Below is a small trained network, with its code and all its weights. Each question gives an input and a class and asks what happens when units are switched off, that is, made to give their printed mean instead of their output.

import numpy as np


def w(rows, s, z=0):
    codes = np.array(rows[::2]) - 128.0
    scale = np.full(codes.shape[1], s)
    scale[-1] = z or s
    return codes * scale


def norm(h):
    return h / np.sqrt((h * h).mean(-1, keepdims=True) + 1e-5)


def f(y):
    return np.maximum(y, 0)


def log_softmax(a):
    a = a - a.max(-1, keepdims=True)
    return a - np.log(np.exp(a).sum(-1, keepdims=True))


def net(x, mask):
    res = np.array(x, float).reshape(1, 8) / 4 @ E
    u = 0
    for l in range(2):
        y = f(norm(res) @ A[l][:, :-1].T + A[l][:, -1])
        res = res + np.where(mask[u : u + 9], y, B[l][:, -1]) @ B[l][:, :-1]
        u += 9
    return log_softmax(norm(res)[-1] @ U[:, :-1].T + U[:, -1])


A, B = {}, {}
E = w([
[121,174,70,107,85,132,81,251,141],'x0',
[134,92,138,134,94,146,44,157,99],'x1',
[145,92,72,201,54,66,189,141,165],'x2',
[126,213,181,58,118,90,183,124,143],'x3',
[126,103,112,86,141,180,29,82,115],'x4',
[136,95,186,130,44,101,76,98,97],'x5',
[128,162,93,112,74,96,116,155,136],'x6',
[121,138,51,109,111,124,115,110,151],'x7',
],0.0027)
A[0] = w([
[123,152,148,170,135,102,153,95,122,123],'L0N1',
[114,158,95,135,63,109,125,185,133,56],'L0N2',
[137,95,138,147,92,154,89,146,130,155],'L0N3',
[138,79,69,195,106,110,123,122,126,28],'L0N4',
[132,117,197,139,82,112,89,84,112,5],'L0N5',
[129,119,102,112,101,127,105,126,115,84],'L0N6',
[142,82,106,158,104,130,143,134,143,27],'L0N7',
[128,117,60,92,124,144,1,118,106,32],'L0N8',
[135,155,82,111,119,99,197,81,119,43],'L0N9',
],0.0083,0.0025)
B[0] = w([
[120,120,95,106,137,181,80,116,156,177],'L0N1',
[183,158,98,90,132,78,97,176,89,210],'L0N2',
[105,176,123,89,153,95,226,86,160,193],'L0N3',
[90,121,137,227,101,180,185,99,78,187],'L0N4',
[163,47,209,65,103,124,167,98,104,183],'L0N5',
[96,140,163,160,208,125,116,165,140,160],'L0N6',
[66,140,102,151,121,146,134,85,79,157],'L0N7',
[138,116,87,118,88,232,25,146,255,255],'L0N8',
[97,163,120,77,172,92,183,88,191,195],'L0N9',
],0.0081,0.0056)
A[1] = w([
[137,37,229,104,92,72,99,116,93,9],'L1N1',
[99,140,114,108,102,95,123,195,144,131],'L1N2',
[188,166,84,149,104,38,104,224,68,51],'L1N3',
[119,128,190,163,237,144,91,194,45,70],'L1N4',
[63,110,85,254,89,108,154,101,55,6],'L1N5',
[191,129,80,117,117,40,95,158,101,53],'L1N6',
[109,107,122,138,122,167,148,102,130,144],'L1N7',
[136,80,182,107,94,133,147,116,142,97],'L1N8',
[147,121,129,78,162,150,92,126,109,117],'L1N9',
],0.0077,0.0019)
B[1] = w([
[78,43,203,82,97,115,132,120,85,206],'L1N1',
[143,94,124,132,134,180,125,48,80,223],'L1N2',
[208,155,99,72,101,132,154,134,48,252],'L1N3',
[192,142,180,185,156,99,102,133,142,159],'L1N4',
[49,106,61,245,101,69,127,115,116,227],'L1N5',
[153,154,102,140,149,186,149,165,64,210],'L1N6',
[129,173,128,107,88,70,97,181,111,221],'L1N7',
[89,109,117,116,168,128,105,165,71,205],'L1N8',
[146,109,131,183,94,110,161,156,152,212],'L1N9',
],0.012,0.0036)
U = w([
[73,13,234,49,101,110,118,131,60,139],'0',
[92,195,112,47,204,79,207,67,225,106],'1',
[38,113,49,244,82,74,144,114,90,190],'2',
[215,155,215,206,193,95,105,160,160,2],'3',
[135,119,89,108,90,237,7,164,243,173],'4',
[244,180,64,74,113,159,156,159,2,127],'5',
],0.0076,0.0017)

Each question gives the input, the list of numbers given to net, and the class t.
The units are the neurons (one row each of A and B). Each row of codes is followed by its name. A weight is (code - 128) times the scale printed after its matrix; where a second scale follows, it is the last column's (A, B and U).
mask holds one flag per neuron, layer by layer. A switched-off neuron (its flag False) gives its mean, the last column of its row in B, instead of its output. The means were averaged over made-up inputs and are rounded, as every weight is.
A unit's drop is (log p(t) with every unit on - log p(t) with that unit switched off) / (log p(t) with every unit on - log p(t) with every unit switched off).
The circuit of an input: a set's keep is (log p(t) with only the set's units on - log p(t) with every unit switched off) / (log p(t) with every unit on - log p(t) with every unit switched off). Starting from the 12 units with the biggest drops (on a tie, the unit counted first), units are removed one at a time, each time the one whose removal leaves the highest keep (on an exact tie, the one counted first), for as long as the keep stays at least 0.8.
units of the circuit, in order: the units of the circuit, biggest drop first
top k neurons: the k neurons with the biggest drops, biggest first
top k neurons in layer l: the k neurons of layer l with the biggest drops, biggest first
drop when u is switched off: that unit's drop, to one decimal
input [-1,-1,-2,-1,-7,6,6,-4], class 0: units of the circuit, in order => [L0N5]
input [4,-6,8,0,-4,2,2,-7], class 5: top 2 neurons in layer 1 => [L1N3; L1N6]
input [6,-4,-2,-3,-1,-1,-5,3], class 4: units of the circuit, in order => [L1N3; L1N5]
input [0,8,-3,-2,-5,4,8,-3], class 0: top 2 neurons => [L0N5; L1N1]
input [5,1,-6,7,5,5,7,-5], class 4: top 2 neurons => [L0N8; L1N3]
input [-8,2,3,5,5,-1,4,7], class 1: top 2 neurons in layer 0 => [L0N9; L0N8]
input [-1,-8,0,-3,6,-7,-2,-1], class 1: top 3 neurons => [L0N8; L1N5; L1N3]
input [-7,-7,3,-3,-4,-7,-7,2], class 1: top 2 neurons => [L0N9; L1N5]
input [5,3,8,4,-4,7,-1,1], class 5: top 2 neurons => [L0N2; L1N3]
input [-3,-5,-5,-7,-2,-2,-5,0], class 3: top 2 neurons => [L0N8; L0N4]
input [-2,3,-2,3,-6,-8,5,-2], class 1: top 2 neurons => [L0N8; L1N3]
input [-8,-3,3,0,5,-6,-3,4], class 1: top 2 neurons => [L0N8; L1N5]
input [-5,3,1,8,-6,0,-3,0], class 1: top 2 neurons in layer 0 => [L0N9; L0N8]
input [-8,3,-1,-5,0,8,7,8], class 0: units of the circuit, in order => [L0N5]
input [-8,-7,-3,-4,0,-2,-5,6], class 1: drop when L0N8 is switched off => 0.5
input [0,-2,6,-2,8,-8,-5,-8], class 2: drop when L1N5 is switched off => 0.3
input [-2,-2,-6,0,-4,-3,1,-4], class 3: drop when L0N8 is switched off => 0.7
